Here is a tiny trained network, its code and every weight. The questions are about switching its units off for an input and a class, where a switched-off unit gives its printed mean instead of its output.

import numpy as np


def w(rows, s, z=0):
    codes = np.array(rows[::2]) - 128.0
    scale = np.full(codes.shape[1], s)
    scale[-1] = z or s
    return codes * scale


def norm(h):
    return h / np.sqrt((h * h).mean(-1, keepdims=True) + 1e-5)


def f(y):
    return np.maximum(y, 0)


def log_softmax(a):
    a = a - a.max(-1, keepdims=True)
    return a - np.log(np.exp(a).sum(-1, keepdims=True))


def net(x, mask):
    res = np.array(x, float).reshape(1, 8) / 4 @ E
    u = 0
    for l in range(3):
        y = f(norm(res) @ A[l][:, :-1].T + A[l][:, -1])
        res = res + np.where(mask[u : u + 11], y, B[l][:, -1]) @ B[l][:, :-1]
        u += 11
    return log_softmax(norm(res)[-1] @ U[:, :-1].T + U[:, -1])


A, B = {}, {}
E = w([
[128,128,129,129],'x0',
[191,174,103,224],'x1',
[129,129,127,128],'x2',
[122,130,129,130],'x3',
[128,75,252,172],'x4',
[125,129,128,128],'x5',
[145,223,198,83],'x6',
[122,130,127,130],'x7',
],0.014)
A[0] = w([
[174,110,156,108,49],'0.n0',
[201,153,154,254,75],'0.n1',
[68,117,96,61,74],'0.n2',
[112,97,30,124,254],'0.n3',
[125,1,174,208,116],'0.n4',
[148,163,246,134,185],'0.n5',
[148,156,201,119,91],'0.n6',
[131,223,102,76,199],'0.n7',
[90,104,151,170,69],'0.n8',
[128,181,140,196,51],'0.n9',
[94,54,217,55,71],'0.n10',
],0.023,0.005)
B[0] = w([
[117,118,156,147,141],'0.n0',
[96,84,5,137,235],'0.n1',
[129,124,49,155,190],'0.n2',
[210,134,169,191,227],'0.n3',
[44,122,224,158,247],'0.n4',
[41,178,198,91,244],'0.n5',
[139,75,170,63,189],'0.n6',
[148,190,155,56,217],'0.n7',
[94,106,151,131,159],'0.n8',
[114,127,72,112,173],'0.n9',
[99,107,2,150,231],'0.n10',
],0.042,0.015)
A[1] = w([
[137,138,138,126,101],'1.n0',
[141,62,160,205,84],'1.n1',
[127,122,20,143,16],'1.n2',
[145,100,159,169,1],'1.n3',
[143,116,161,181,107],'1.n4',
[99,103,24,120,115],'1.n5',
[251,207,117,122,122],'1.n6',
[98,163,106,141,154],'1.n7',
[127,165,197,148,109],'1.n8',
[172,152,146,132,152],'1.n9',
[122,164,121,60,44],'1.n10',
],0.03,0.0033)
B[1] = w([
[122,130,126,120,135],'1.n0',
[184,154,155,139,204],'1.n1',
[155,115,73,164,211],'1.n2',
[154,111,144,124,158],'1.n3',
[149,133,150,119,173],'1.n4',
[167,190,83,144,242],'1.n5',
[3,99,135,116,249],'1.n6',
[146,147,122,115,188],'1.n7',
[133,139,88,123,160],'1.n8',
[91,138,145,131,166],'1.n9',
[180,156,145,130,202],'1.n10',
],0.063,0.015)
A[2] = w([
[139,91,125,108,21],'2.n0',
[139,108,160,134,124],'2.n1',
[179,136,196,158,115],'2.n2',
[136,104,136,114,9],'2.n3',
[108,118,166,115,1],'2.n4',
[115,116,164,110,100],'2.n5',
[209,170,189,29,204],'2.n6',
[189,138,211,176,149],'2.n7',
[162,110,3,147,122],'2.n8',
[185,47,151,187,60],'2.n9',
[170,188,184,92,141],'2.n10',
],0.031,0.002)
B[2] = w([
[172,71,75,131,128],'2.n0',
[149,112,99,62,146],'2.n1',
[170,97,120,14,174],'2.n2',
[132,90,135,139,128],'2.n3',
[117,72,68,119,166],'2.n4',
[120,80,78,132,163],'2.n5',
[253,99,242,168,193],'2.n6',
[194,154,165,7,190],'2.n7',
[196,144,9,180,248],'2.n8',
[194,178,248,137,173],'2.n9',
[201,32,171,154,182],'2.n10',
],0.039,0.016)
U = w([
[3,120,150,135,7],'0',
[159,174,62,185,139],'1',
[163,140,208,118,222],'2',
],0.021,0.0015)

Each question gives the input, the list of numbers given to net, and the class t.
The units are the neurons (one row each of A and B). Each row of codes is followed by its name. A weight is (code - 128) times the scale printed after its matrix; where a second scale follows, it is the last column's (A, B and U).
mask holds one flag per neuron, layer by layer. A switched-off neuron (its flag False) gives its mean, the last column of its row in B, instead of its output. The means were averaged over made-up inputs and are rounded, as every weight is.
A unit's drop is (log p(t) with every unit on - log p(t) with that unit switched off) / (log p(t) with every unit on - log p(t) with every unit switched off).
The circuit of an input: a set's keep is (log p(t) with only the set's units on - log p(t) with every unit switched off) / (log p(t) with every unit on - log p(t) with every unit switched off). Starting from the 12 units with the biggest drops (on a tie, the unit counted first), units are removed one at a time, each time the one whose removal leaves the highest keep (on an exact tie, the one counted first), for as long as the keep stays at least 0.8.
units of the circuit, in order: the units of the circuit, biggest drop first
most important unit: the unit with the biggest drop
top k neurons: the k neurons with the biggest drops, biggest first
top k neurons in layer l: the k neurons of layer l with the biggest drops, biggest first
drop of u: that unit's drop, to one decimal
input [1,-6,-1,-4,7,0,5,-5], class 0: units of the circuit, in order	(0.n5)
input [8,4,-1,-5,5,5,-5,-7], class 0: top 2 neurons in layer 0	(0.n4 0.n3)
input [2,-4,5,-6,-6,5,-3,-5], class 0: top 3 neurons	(1.n6 0.n1 0.n3)
input [4,2,-4,5,4,2,6,0], class 2: top 2 neurons	(0.n5 1.n6)
input [4,-1,0,2,6,-7,7,-3], class 2: top 4 neurons	(1.n6 0.n5 0.n4 0.n6)
input [-8,2,-6,0,3,-5,-4,-2], class 2: top 2 neurons in layer 1	(1.n6 1.n1)
input [6,3,8,-7,-8,-6,-6,4], class 0: top 2 neurons	(1.n6 0.n4)
input [-1,1,-5,2,-8,2,6,-3], class 0: top 2 neurons	(1.n6 0.n5)
input [5,-6,3,-6,-1,4,-7,-6], class 2: top 4 neurons	(0.n3 0.n1 0.n4 1.n1)
input [6,-6,-6,-3,7,-3,-2,-1], class 0: top 2 neurons	(0.n4 0.n1)
input [-4,-4,-1,8,-7,3,-7,-3], class 0: top 2 neurons	(1.n6 0.n1)
input [-5,-7,-4,2,8,2,-3,8], class 0: top 2 neurons	(0.n4 0.n1)
input [-4,3,2,-3,4,-3,-3,1], class 0: top 2 neurons in layer 0	(0.n4 0.n10)
input [0,2,0,-4,6,-8,3,-8], class 0: most important unit	0.n5
input [3,-2,-1,5,5,7,7,5], class 2: drop of 2.n6	0.1
input [8,-1,1,0,-3,6,1,2], class 0: drop of 1.n6	0.9
input [-8,-3,6,-1,-7,-8,4,-7], class 0: drop of 1.n6	1.0
